Below is a small trained network, with its code and all its weights. Each question gives an input and a class and asks what happens when units are switched off, that is, made to give their printed mean instead of their output.

import numpy as np


def w(rows, s, z=0):
    codes = np.array(rows[::2]) - 128.0
    scale = np.full(codes.shape[1], s)
    scale[-1] = z or s
    return codes * scale


def f(y):
    return np.maximum(y, 0)


def log_softmax(a):
    a = a - a.max(-1, keepdims=True)
    return a - np.log(np.exp(a).sum(-1, keepdims=True))


def net(x, mask):
    res = np.array(x, float).reshape(1, 8) / 4 @ E
    y = f(res @ A[0][:, :-1].T + A[0][:, -1])
    res = res + np.where(mask, y, B[0][:, -1]) @ B[0][:, :-1]
    return log_softmax(res[-1] @ U[:, :-1].T + U[:, -1])


A, B = {}, {}
E = w([
[146,134,103,175,113,114,147,133,101,110,98],'x0',
[240,121,36,54,156,3,38,189,95,228,105],'x1',
[68,32,52,227,60,83,148,182,201,198,215],'x2',
[132,126,122,132,125,131,130,125,125,126,130],'x3',
[162,21,245,104,8,71,66,54,45,106,186],'x4',
[103,138,152,61,113,136,238,227,16,163,184],'x5',
[128,134,124,126,131,129,128,125,125,132,133],'x6',
[128,134,127,133,130,132,117,127,124,131,128],'x7',
],0.0046)
A[0] = w([
[96,209,38,159,231,174,173,187,190,147,80,67],'n1',
[199,241,199,24,195,189,104,80,50,43,24,101],'n2',
[228,124,64,69,153,27,40,181,103,214,103,2],'n3',
[172,140,91,215,87,108,163,140,77,92,67,186],'n4',
[95,215,28,154,234,172,180,191,189,143,78,49],'n5',
[55,43,58,214,71,92,152,174,194,197,218,73],'n6',
[81,129,135,76,124,138,253,243,18,177,193,164],'n7',
[17,136,217,189,99,242,219,57,169,16,149,61],'n8',
[148,113,93,197,154,118,26,35,251,101,80,151],'n9',
[104,176,87,117,200,162,150,169,174,153,107,176],'n10',
],0.004,0.00098)
B[0] = w([
[102,16,221,103,41,84,55,46,37,60,222,225],'n1',
[194,214,107,248,217,28,234,41,194,201,248,250],'n2',
[15,95,31,220,213,205,40,190,26,227,69,214],'n3',
[86,76,139,15,91,52,209,78,185,120,59,156],'n4',
[98,15,230,96,54,71,56,37,30,60,235,229],'n5',
[223,226,119,224,192,54,224,76,200,174,232,216],'n6',
[247,237,123,55,35,247,91,243,225,34,69,216],'n7',
[9,107,8,224,236,218,25,218,21,242,45,253],'n8',
[234,226,121,44,39,253,83,239,202,38,57,219],'n9',
[120,54,194,82,60,77,105,69,102,82,170,195],'n10',
],0.0038,0.0051)
U = w([
[37,97,43,201,238,185,57,185,28,220,50,13],'0',
[119,2,236,92,28,65,75,33,40,62,220,64],'1',
[198,220,116,203,210,49,247,70,213,177,216,56],'2',
[204,219,119,52,27,224,109,228,218,39,51,97],'3',
[110,101,131,104,137,113,144,119,145,120,88,250],'4',
[109,107,126,84,123,98,169,107,156,123,83,250],'5',
],0.0056,0.0018)

Each question gives the input, the list of numbers given to net, and the class t.
The units are the neurons (one row each of A and B). Each row of codes is followed by its name. A weight is (code - 128) times the scale printed after its matrix; where a second scale follows, it is the last column's (A, B and U).
mask holds one flag per neuron, in row order. A switched-off neuron (its flag False) gives its mean, the last column of its row in B, instead of its output. The means were averaged over made-up inputs and are rounded, as every weight is.
A unit's drop is (log p(t) with every unit on - log p(t) with that unit switched off) / (log p(t) with every unit on - log p(t) with every unit switched off).
The circuit of an input: a set's keep is (log p(t) with only the set's units on - log p(t) with every unit switched off) / (log p(t) with every unit on - log p(t) with every unit switched off). Starting from all 10 units, units are removed one at a time, each time the one whose removal leaves the highest keep (on an exact tie, the one counted first), for as long as the keep stays at least 0.8.
circuit, biggest first: the units of the circuit, biggest drop first
unit that matters most: the unit with the biggest drop
top k neurons: the k neurons with the biggest drops, biggest first
drop when u is switched off: that unit's drop, to one decimal
input [1,-2,7,2,3,8,-2,8], class 3: circuit, biggest first -> n7
input [7,-6,-4,-4,-7,4,-1,-6], class 1: top 3 neurons -> n5, n1, n10
input [-1,2,2,5,-3,7,-8,6], class 3: top 2 neurons -> n7, n2
input [5,-7,-2,-6,3,-8,-3,1], class 3: top 4 neurons -> n9, n3, n5, n1
input [8,0,7,-2,-8,7,2,0], class 1: top 2 neurons -> n5, n1
input [4,1,2,4,-3,-5,8,4], class 3: top 3 neurons -> n9, n2, n8
input [-2,8,1,1,1,-6,-6,-7], class 0: top 2 neurons -> n3, n7
input [-1,-7,0,7,-8,2,2,-1], class 1: top 4 neurons -> n5, n1, n10, n3
input [-1,-5,-3,-2,3,6,1,-6], class 3: top 4 neurons -> n7, n3, n5, n1
input [-5,7,7,6,6,-2,7,-4], class 0: top 2 neurons -> n3, n2
input [6,1,5,2,-4,7,1,-5], class 3: top 2 neurons -> n7, n2
input [6,3,-1,-7,-4,7,0,6], class 3: top 2 neurons -> n7, n8
input [-1,3,6,1,2,-1,-5,6], class 2: top 2 neurons -> n6, n8
input [6,-7,-3,0,1,4,7,2], class 0: unit that matters most -> n8
input [0,5,0,-7,-1,-8,1,0], class 3: top 3 neurons -> n9, n8, n2
input [-7,1,-7,-1,2,-7,-3,2], class 2: top 2 neurons -> n2, n7
input [5,2,8,-2,4,-3,-6,4], class 2: drop when n8 is switched off -> 0.1
input [-6,4,2,7,-8,-3,6,-3], class 1: drop when n10 is switched off -> 0.1
input [4,-2,5,6,-8,5,1,1], class 1: drop when n1 is switched off -> 0.3
input [5,8,-2,-2,8,7,3,-7], class 0: unit that matters most -> n3
input [6,-7,-8,5,7,1,5,-1], class 2: drop when n5 is switched off -> 0.1
